Below are the code and all the weights of a small trained network. Each question names an input and a class and asks about switching units off, where a switched-off unit gives its printed mean instead of its output.

import numpy as np


def w(rows, s, z=0):
    codes = np.array(rows[::2]) - 128.0
    scale = np.full(codes.shape[1], s)
    scale[-1] = z or s
    return codes * scale


def f(y):
    return y / 2 * (1 + np.tanh(0.7978845608 * (y + 0.044715 * y**3)))


def log_softmax(a):
    a = a - a.max(-1, keepdims=True)
    return a - np.log(np.exp(a).sum(-1, keepdims=True))


def net(x, mask):
    res = np.array(x, float).reshape(1, 5) / 4 @ E
    y = f(res @ A[0][:, :-1].T + A[0][:, -1])
    res = res + np.where(mask, y, B[0][:, -1]) @ B[0][:, :-1]
    return log_softmax(res[-1] @ U[:, :-1].T + U[:, -1])


A, B = {}, {}
E = w([
[126,128,127,125,127],'x0',
[130,129,130,130,130],'x1',
[188,249,107,119,127],'x2',
[133,144,190,137,56],'x3',
[72,138,39,202,103],'x4',
],0.013)
A[0] = w([
[128,108,96,148,189,181],'N1',
[154,97,180,126,164,102],'N2',
[164,192,39,176,82,128],'N3',
[148,73,152,101,158,151],'N4',
[78,80,163,92,99,199],'N5',
[136,142,146,141,156,102],'N6',
[106,59,98,204,124,210],'N7',
[132,156,177,172,119,151],'N8',
[136,84,157,101,143,171],'N9',
[189,122,208,139,150,214],'N10',
[138,88,113,3,179,253],'N11',
[92,117,176,205,105,159],'N12',
[171,169,143,58,183,144],'N13',
[131,82,200,119,129,184],'N14',
[100,87,73,127,198,213],'N15',
[124,180,125,214,87,130],'N16',
[157,148,126,85,177,122],'N17',
[156,172,90,138,163,167],'N18',
[167,176,153,68,106,175],'N19',
[163,123,74,82,123,183],'N20',
],0.015,0.0041)
B[0] = w([
[123,200,182,54,188,195],'N1',
[186,135,105,155,88,182],'N2',
[190,81,113,97,169,246],'N3',
[193,143,43,141,184,194],'N4',
[172,116,69,149,86,215],'N5',
[99,120,152,134,141,135],'N6',
[92,169,121,49,74,248],'N7',
[135,93,126,91,74,162],'N8',
[218,126,104,109,175,188],'N9',
[198,152,196,111,131,230],'N10',
[153,120,137,171,241,246],'N11',
[86,90,120,153,34,189],'N12',
[50,153,171,145,162,236],'N13',
[193,71,78,75,132,213],'N14',
[58,254,153,58,123,239],'N15',
[186,33,110,98,106,201],'N16',
[56,153,142,157,157,190],'N17',
[131,84,129,170,251,205],'N18',
[110,109,250,80,101,227],'N19',
[169,195,129,150,176,169],'N20',
],0.0081,0.012)
U = w([
[150,177,24,113,174,178],'0',
[53,168,185,12,82,212],'1',
[165,43,110,121,81,188],'2',
[59,100,77,131,10,25],'3',
[57,149,173,174,165,4],'4',
],0.012,0.0025)

Each question gives the input, the list of numbers given to net, and the class t.
The units are the neurons (one row each of A and B). Each row of codes is followed by its name. A weight is (code - 128) times the scale printed after its matrix; where a second scale follows, it is the last column's (A, B and U).
mask holds one flag per neuron, in row order. A switched-off neuron (its flag False) gives its mean, the last column of its row in B, instead of its output. The means were averaged over made-up inputs and are rounded, as every weight is.
A unit's drop is (log p(t) with every unit on - log p(t) with that unit switched off) / (log p(t) with every unit on - log p(t) with every unit switched off).
The circuit of an input: a set's keep is (log p(t) with only the set's units on - log p(t) with every unit switched off) / (log p(t) with every unit on - log p(t) with every unit switched off). Starting from the 12 units with the biggest drops (on a tie, the unit counted first), units are removed one at a time, each time the one whose removal leaves the highest keep (on an exact tie, the one counted first), for as long as the keep stays at least 0.8.
units of the circuit, in order: the units of the circuit, biggest drop first
top k neurons: the k neurons with the biggest drops, biggest first
drop of u: that unit's drop, to one decimal
input [1,4,2,8,6], class 2: units of the circuit, in order	N16
input [7,-5,0,-4,1], class 1: top 4 neurons	N4, N15, N5, N9
input [8,3,1,2,7], class 2: top 2 neurons	N3, N16
input [-4,1,-8,1,8], class 3: top 4 neurons	N12, N5, N19, N10
input [-2,3,-6,0,-8], class 0: top 2 neurons	N4, N11
input [0,6,0,0,8], class 1: top 2 neurons	N7, N5
input [8,-2,-7,-7,2], class 1: top 2 neurons	N15, N7
input [-8,-1,0,-6,4], class 1: top 2 neurons	N15, N4
input [-6,8,0,3,-8], class 2: top 2 neurons	N15, N14
input [5,4,-4,0,-1], class 0: top 3 neurons	N19, N16, N4
input [-4,8,0,3,0], class 2: top 2 neurons	N15, N7
input [-3,-6,-5,-8,1], class 1: top 3 neurons	N15, N7, N1
input [-8,7,-1,7,0], class 2: drop of N15	0.2
input [-6,7,8,-1,-6], class 4: drop of N18	0.1
input [-6,0,4,3,6], class 2: top neuron	N16
input [-4,6,1,4,5], class 2: drop of N15	0.3
input [5,-5,-6,-2,-6], class 0: drop of N1	0.0
input [5,7,-2,0,-7], class 0: top 2 neurons	N4, N11
